Here is a tiny trained network, its code and every weight. The questions are about switching its units off for an input and a target symbol, where a switched-off unit gives its printed mean instead of its output.

import numpy as np


def w(rows, s, z=0):
    codes = np.array(rows[::2]) - 128.0
    scale = np.full(codes.shape[1], s)
    scale[-1] = z or s
    return codes * scale


def f(y):
    return np.maximum(y, 0)


def softmax(a):
    e = np.exp(a - a.max(-1, keepdims=True))
    return e / e.sum(-1, keepdims=True)


def log_softmax(a):
    a = a - a.max(-1, keepdims=True)
    return a - np.log(np.exp(a).sum(-1, keepdims=True))


def net(x, mask):
    ids = ['αβγδεζηθξπτφψω'.index(c) for c in x.split()]
    T = len(ids)
    res = E[ids] + P[:T]
    u = 0
    for l in range(2):
        r = res
        for j in range(3):
            rows = slice(2 * j, 2 * j + 2)
            q, k, v = (r @ M[l][rows].T for M in (Q, K, V))
            z = softmax(np.where(np.tri(T) > 0, q @ k.T / 2**0.5, -1e9)) @ v
            o = O[l][rows]
            res = res + np.where(mask[u + j], z, o[:, -1]) @ o[:, :-1]
        u += 3
        y = f(res @ A[l][:, :-1].T + A[l][:, -1])
        res = res + np.where(mask[u : u + 8], y, B[l][:, -1]) @ B[l][:, :-1]
        u += 8
    return log_softmax(res[-1] @ U[:, :-1].T + U[:, -1])


Q, K, V, O, A, B = {}, {}, {}, {}, {}, {}
E = w([
[85,154,122,77,66],'α',
[81,213,201,64,158],'β',
[95,111,219,167,184],'γ',
[90,105,225,164,206],'δ',
[13,129,140,102,100],'ε',
[197,175,94,12,79],'ζ',
[135,76,234,221,195],'η',
[196,59,197,238,172],'θ',
[66,9,157,254,119],'ξ',
[92,160,137,86,108],'π',
[67,145,135,97,103],'τ',
[244,144,171,90,168],'φ',
[139,11,40,137,56],'ψ',
[190,28,45,139,54],'ω',
],0.0063)
P = w([
[123,182,50,178,184],'0',
[120,169,78,161,171],'1',
[117,159,119,143,139],'2',
[116,146,143,134,113],'3',
[114,135,165,126,93],'4',
[114,123,179,119,83],'5',
[115,112,188,111,77],'6',
[118,98,192,104,83],'7',
[121,81,189,99,93],'8',
[126,64,178,91,110],'9',
[131,44,157,88,139],'10',
[137,25,132,80,176],'11',
[148,1,99,72,213],'12',
],0.0051)
Q[0] = w([
[196,221,82,201,126],'0.h1',
[135,129,66,156,93],'0.h1',
[138,130,143,123,109],'0.h2',
[133,151,109,147,132],'0.h2',
[229,114,92,161,203],'0.h3',
[185,110,251,78,30],'0.h3',
],0.016)
K[0] = w([
[54,245,78,174,114],'0.h1',
[132,130,127,187,88],'0.h1',
[129,143,140,141,114],'0.h2',
[153,126,122,141,131],'0.h2',
[110,20,55,138,203],'0.h3',
[83,19,185,61,9],'0.h3',
],0.015)
V[0] = w([
[119,168,161,159,92],'0.h1',
[105,146,93,136,127],'0.h1',
[148,132,181,133,45],'0.h2',
[136,236,10,229,202],'0.h2',
[131,139,141,152,112],'0.h3',
[126,108,106,113,119],'0.h3',
],0.013)
O[0] = w([
[136,142,79,158,152,158],'0.h1',
[136,141,136,158,94,31],'0.h1',
[136,123,73,159,159,142],'0.h2',
[114,180,179,183,1,1],'0.h2',
[136,127,113,132,128,158],'0.h3',
[126,166,120,154,129,124],'0.h3',
],0.0099,0.00065)
A[0] = w([
[45,147,143,80,119,125],'0.n1',
[189,202,80,72,115,111],'0.n2',
[5,61,209,201,165,172],'0.n3',
[126,209,183,94,179,110],'0.n4',
[166,175,68,2,71,67],'0.n5',
[50,119,83,120,122,253],'0.n6',
[213,207,60,30,97,182],'0.n7',
[52,195,112,76,162,121],'0.n8',
],0.0074,0.004)
B[0] = w([
[92,159,111,93,123,170],'0.n1',
[108,134,169,168,150,141],'0.n2',
[68,95,232,90,157,254],'0.n3',
[184,186,73,155,150,146],'0.n4',
[32,117,159,170,214,143],'0.n5',
[127,91,142,2,74,246],'0.n6',
[161,96,243,94,137,179],'0.n7',
[119,157,74,95,135,163],'0.n8',
],0.013,0.0047)
Q[1] = w([
[140,80,204,117,135],'1.h1',
[104,177,127,183,191],'1.h1',
[117,106,185,155,162],'1.h2',
[41,157,44,164,134],'1.h2',
[149,101,113,253,138],'1.h3',
[117,142,229,81,163],'1.h3',
],0.023)
K[1] = w([
[145,36,119,114,144],'1.h1',
[101,102,167,171,30],'1.h1',
[216,111,118,128,101],'1.h2',
[107,205,146,201,30],'1.h2',
[147,134,148,185,31],'1.h3',
[216,2,80,185,157],'1.h3',
],0.018)
V[1] = w([
[142,152,15,111,77],'1.h1',
[200,212,116,92,185],'1.h1',
[37,150,110,84,138],'1.h2',
[195,210,140,92,128],'1.h2',
[254,4,138,238,103],'1.h3',
[197,135,35,48,71],'1.h3',
],0.016)
O[1] = w([
[25,155,149,86,170,3],'1.h1',
[58,78,150,168,60,65],'1.h1',
[99,139,80,203,118,191],'1.h2',
[191,45,101,68,128,105],'1.h2',
[245,69,195,166,61,56],'1.h3',
[170,241,159,85,71,68],'1.h3',
],0.011,0.019)
A[1] = w([
[174,151,160,93,136,157],'1.n1',
[119,108,148,117,27,226],'1.n2',
[176,190,198,129,231,120],'1.n3',
[64,54,167,5,149,63],'1.n4',
[131,196,134,102,184,166],'1.n5',
[146,109,206,165,71,22],'1.n6',
[165,125,157,130,228,1],'1.n7',
[51,82,224,128,177,117],'1.n8',
],0.011,0.004)
B[1] = w([
[101,165,160,105,205,198],'1.n1',
[183,201,116,207,86,174],'1.n2',
[80,37,129,187,46,192],'1.n3',
[148,99,182,107,9,196],'1.n4',
[206,112,125,131,149,251],'1.n5',
[54,118,80,37,139,210],'1.n6',
[120,221,128,111,68,228],'1.n7',
[138,157,220,137,159,166],'1.n8',
],0.016,0.013)
U = w([
[240,101,131,41,144,136],'α',
[27,179,135,74,72,4],'β',
[103,105,107,135,147,230],'γ',
[41,112,98,121,163,205],'δ',
[114,163,37,106,205,92],'ε',
[95,3,33,88,131,78],'ζ',
[140,96,229,147,129,153],'η',
[212,36,146,142,201,219],'θ',
[82,174,179,145,208,197],'ξ',
[141,131,116,98,141,108],'π',
[162,114,92,126,150,195],'τ',
[123,147,56,176,60,33],'φ',
[252,148,179,189,186,156],'ψ',
[145,215,170,137,131,18],'ω',
],0.0052,0.0032)

Each question gives the input, a string of symbols that net reads in full, and the target symbol t.
The units are the heads (2 rows each of Q, K, V and O) and the neurons (one row each of A and B). Each row of codes is followed by its name. A weight is (code - 128) times the scale printed after its matrix; where a second scale follows, it is the last column's (O, A, B and U).
mask holds one flag per unit, layer by layer, with each layer's heads first. A switched-off unit (its flag False) gives its mean, the last column of its rows in O or B, instead of its output. The means were averaged over made-up inputs and are rounded, as every weight is.
A unit's drop is (log p(t) with every unit on - log p(t) with that unit switched off) / (log p(t) with every unit on - log p(t) with every unit switched off).
The circuit of an input: a set's keep is (log p(t) with only the set's units on - log p(t) with every unit switched off) / (log p(t) with every unit on - log p(t) with every unit switched off). Starting from the 12 units with the biggest drops (on a tie, the unit counted first), units are removed one at a time, each time the one whose removal leaves the highest keep (on an exact tie, the one counted first), for as long as the keep stays at least 0.8.
circuit, biggest first: the units of the circuit, biggest drop first
most important unit: the unit with the biggest drop
top k neurons: the k neurons with the biggest drops, biggest first
k most important neurons of layer l: the k neurons of layer l with the biggest drops, biggest first
heads that matter: for each layer, one digit per head in row order, 1 if its drop is at least 0.15 and else 0, layers parted by /
input θ δ ε ω, target ε: heads that matter -> 010 / 011
input δ ψ ξ ε ζ θ ζ δ, target ζ: 2 most important neurons of layer 1 -> 1.n6, 1.n5
input η φ τ ε π ω τ, target ω: circuit, biggest first -> 0.h2, 1.h3, 0.n3, 1.n1
input β ε η α, target η: heads that matter -> 000 / 101
input ζ α α φ ω ξ θ ξ η π, target η: 2 most important neurons of layer 0 -> 0.n3, 0.n6
input θ α φ ω α ξ β τ δ θ ε δ ε, target δ: circuit, biggest first -> 1.h2, 1.h3, 0.n3, 0.h2
input ε ε ξ β α, target β: most important unit -> 1.h1
input β ε α η α ε φ ω ε η, target β: top 2 neurons -> 1.n6, 0.n3
input ε φ ψ η β α δ ξ β γ ω ζ, target β: top 2 neurons -> 0.n7, 1.n6
input ε α ε δ τ δ α δ η, target ψ: circuit, biggest first -> 1.h1, 1.n6
input ε α τ δ ξ θ η ε, target η: 2 most important neurons of layer 0 -> 0.n6, 0.n8
input ε β α ε θ π, target θ: heads that matter -> 010 / 001
input β η φ φ ε γ ε β τ, target β: circuit, biggest first -> 0.h2, 1.n4, 1.h3
input γ ξ ψ δ ζ α ω β ξ, target β: 3 most important neurons of layer 0 -> 0.n3, 0.n1, 0.n8
input ζ ψ ζ φ α β ψ, target β: heads that matter -> 010 / 101
input α ξ φ δ α ε, target α: heads that matter -> 010 / 101
input γ δ ξ ε α ω ξ ζ ε β τ, target β: top 4 neurons -> 0.n4, 0.n8, 1.n4, 0.n3
input η τ τ α τ ε ζ ξ, target φ: 3 most important neurons of layer 1 -> 1.n7, 1.n5, 1.n1
input ε ε ψ, target ε: circuit, biggest first -> 0.n3, 1.h3
input ε ξ ε ω ω α δ θ ζ, target ζ: top 2 neurons -> 1.n6, 0.n7
input τ η θ α α δ ε φ η ψ α θ, target η: top neuron -> 0.n6
input η δ ε ε ε β ε ξ ε ξ φ α θ, target α: circuit, biggest first -> 1.h3, 1.h2, 1.n6
input β ε τ φ θ δ γ η ψ η α ξ, target φ: heads that matter -> 010 / 110
input τ φ ψ, target φ: circuit, biggest first -> 1.n2, 1.h1, 0.n7
input η ζ β α θ ε α η ψ ε, target ψ: circuit, biggest first -> 1.h3, 0.n3, 1.n6, 1.n2
input ε ζ ζ φ, target α: circuit, biggest first -> 1.h2, 0.n7
input ω θ δ φ ε ε β ζ τ, target ζ: most important neuron of layer 0 -> 0.n5
input τ ω ε β τ ζ γ ψ δ θ α, target θ: most important neuron of layer 0 -> 0.n3
input α ζ β η ε β ε ε φ γ τ η ε, target η: top 2 neurons -> 1.n8, 0.n8
input ω θ β φ θ φ τ ε φ, target α: circuit, biggest first -> 1.h2, 1.h3
